m =
128,129,127,129,126,130,128,129,125,128,128,125
128,124,130,132,137,131,123,120,130,131,135,136
128,126,128,128,122,126,127,126,131,125,129,129
129,128,128,127,129,128,129,129,127,127,128,126
132,123,123,130,132,125,134,120,127,122,125,124
129,127,128,127,125,126,127,126,132,124,127,128
128,123,130,128,130,133,125,132,125,133,128,128
147,123,103,141,139,113,148,112,128,122,120,120
129,132,126,127,123,124,131,123,135,124,129,129
132,123,124,130,132,125,131,122,129,123,125,125
124,134,132,125,123,130,124,136,128,137,134,130
128,127,127,129,126,128,127,127,129,123,127,126
128,129,127,128,126,129,129,128,126,127,129,125
129,125,132,134,142,131,119,119,132,131,135,139
129,125,126,129,131,125,132,125,127,124,125,123
130,135,121,125,121,122,138,143,122,123,117,115
Read off the entry in the bottom-right corner.
A: 115
Read off the 1st entry in reading order.
A: 128
Read off the 3rd entry on the diagonal from the top-right corner.
A: 125
The second entry on the main diagonal -> 124
The first entry in the row that holds the largest entry -> 147
Read off the entry directly above the smallest entry.
A: 130
The largest entry in the last column is 139
Read off the bottom entry of the column that holds the largest entry.
A: 138
Read off the last entry of the smallest entry's row.
A: 120
The fourth entry, reading row by row: 129
Read off the smallest entry in the first column.
A: 124
Read off the third-last entry, reading row by row.
A: 123
Read off the entry in the top-right corner.
A: 125
Read off the largest entry in the first row.
A: 130
Read off the 2nd-last entry, reading row by row.
A: 117
Read off the fifth entry, reading row by row.
A: 126
Read off the 2nd entry, reading row by row.
A: 129
Read off the entry just left of the smallest entry.
A: 123
The third smallest entry: 113

grid = [[140, 112, 134, 141, 129, 122, 126, 134, 115, 129, 133, 109, 135], [124, 136, 117, 111, 127, 130, 115, 130, 125, 131, 136, 132, 118], [128, 130, 120, 129, 129, 136, 125, 125, 127, 109, 122, 122, 127], [127, 139, 133, 101, 127, 134, 124, 135, 128, 125, 138, 141, 130], [127, 104, 123, 130, 144, 129, 118, 133, 122, 133, 124, 131, 129], [133, 117, 123, 144, 147, 129, 133, 115, 137, 131, 115, 123, 128], [122, 155, 130, 124, 109, 134, 131, 121, 136, 112, 132, 132, 125], [137, 136, 141, 109, 113, 148, 133, 125, 125, 112, 140, 128, 127], [130, 120, 126, 140, 130, 133, 108, 146, 127, 110, 127, 117, 131], [129, 123, 107, 124, 142, 129, 116, 121, 135, 132, 121, 126, 119], [115, 131, 118, 128, 135, 127, 127, 124, 132, 131, 119, 141, 123], [124, 149, 130, 143, 113, 112, 131, 125, 133, 129, 130, 123, 129], [118, 122, 119, 132, 139, 128, 119, 131, 131, 131, 120, 138, 125], [129, 119, 123, 148, 136, 103, 137, 119, 120, 149, 124, 117, 134]]
The entry just right of the smallest entry is 127
What is the entry just left of the largest entry?
Answer: 122
The third smallest entry: 104
What is the first entry in reading order?
Answer: 140
The entry just left of the smallest entry is 133
The second entry in reading order is 112
The entry just right of 116 is 121
What is the entry just right of 142?
Answer: 129

[[127 138 125 128 130 124 126 129 129 128 127 131 128 126]
 [126 139 122 129 135 130 124 127 130 125 129 131 132 124]
 [129 124 131 129 129 128 130 129 129 129 127 135 125 106]
 [128 119 125 129 127 128 123 130 127 128 128 130 121 119]
 [129 126 126 127 133 128 127 127 128 129 130 121 129 138]
 [129 129 129 127 125 127 121 130 127 127 129 129 124 126]
 [129 126 128 128 129 124 123 129 129 131 126 129 136 121]
 [126 128 127 130 134 133 132 127 127 127 130 129 126 144]
 [126 106 130 127 130 128 121 128 130 125 130 123 126 150]
 [125 120 130 129 123 127 123 127 129 133 128 127 123 120]
 [126 143 127 128 123 125 130 128 129 124 126 134 126 142]
 [129 119 129 129 126 129 130 127 127 125 127 129 129 119]
 [126 132 123 129 125 135 126 127 131 128 128 123 131 113]
 [128 127 125 130 126 128 127 128 126 128 126 125 129 128]]
Rows and columns are numbered from 0.
Find the entry at row 1, column 1.
A: 139
Find the entry in the bottom-right corner.
A: 128
Find the top entry of the column that holds the largest entry.
A: 126
Find the entry in row 2 and column 0.
A: 129
The entry directly above the largest entry -> 144
The entry in row 1 and column 2 is 122
Find the entry at row 0, column 1.
A: 138
Find the entry at row 2, column 2.
A: 131
The entry at row 1, column 0 -> 126
Find the entry in row 0 and column 2.
A: 125
Find the entry in the bottom-left corner.
A: 128
The top-left entry: 127
Find the entry directly below the largest entry.
A: 120
The entry at row 2, column 1 is 124
The entry just left of the largest entry: 126

Read these off the grid that follows.
1) The entry just left of the smallest entry?
2) The smallest entry?
3) The entry just right of the smallest entry?
((133, 128, 117, 150, 136, 143, 104, 149, 99, 132, 126, 123), (125, 141, 121, 137, 135, 132, 129, 123, 142, 142, 133, 119), (127, 124, 125, 119, 120, 127, 126, 123, 109, 123, 128, 136), (144, 118, 140, 122, 142, 122, 131, 141, 138, 140, 110, 126), (145, 150, 137, 114, 120, 126, 125, 138, 147, 129, 149, 123), (129, 145, 121, 129, 107, 148, 112, 127, 121, 115, 153, 123), (135, 125, 136, 117, 134, 116, 134, 132, 135, 134, 121, 132), (136, 147, 119, 133, 142, 114, 120, 151, 115, 142, 144, 131), (136, 116, 139, 125, 114, 140, 119, 136, 125, 108, 124, 126), (117, 122, 134, 125, 125, 110, 142, 125, 133, 106, 136, 138), (117, 130, 121, 126, 131, 103, 137, 128, 109, 120, 138, 144), (129, 134, 125, 121, 122, 124, 127, 127, 121, 127, 136, 133), (131, 133, 128, 125, 120, 137, 122, 128, 128, 125, 133, 125))
1) 149
2) 99
3) 132
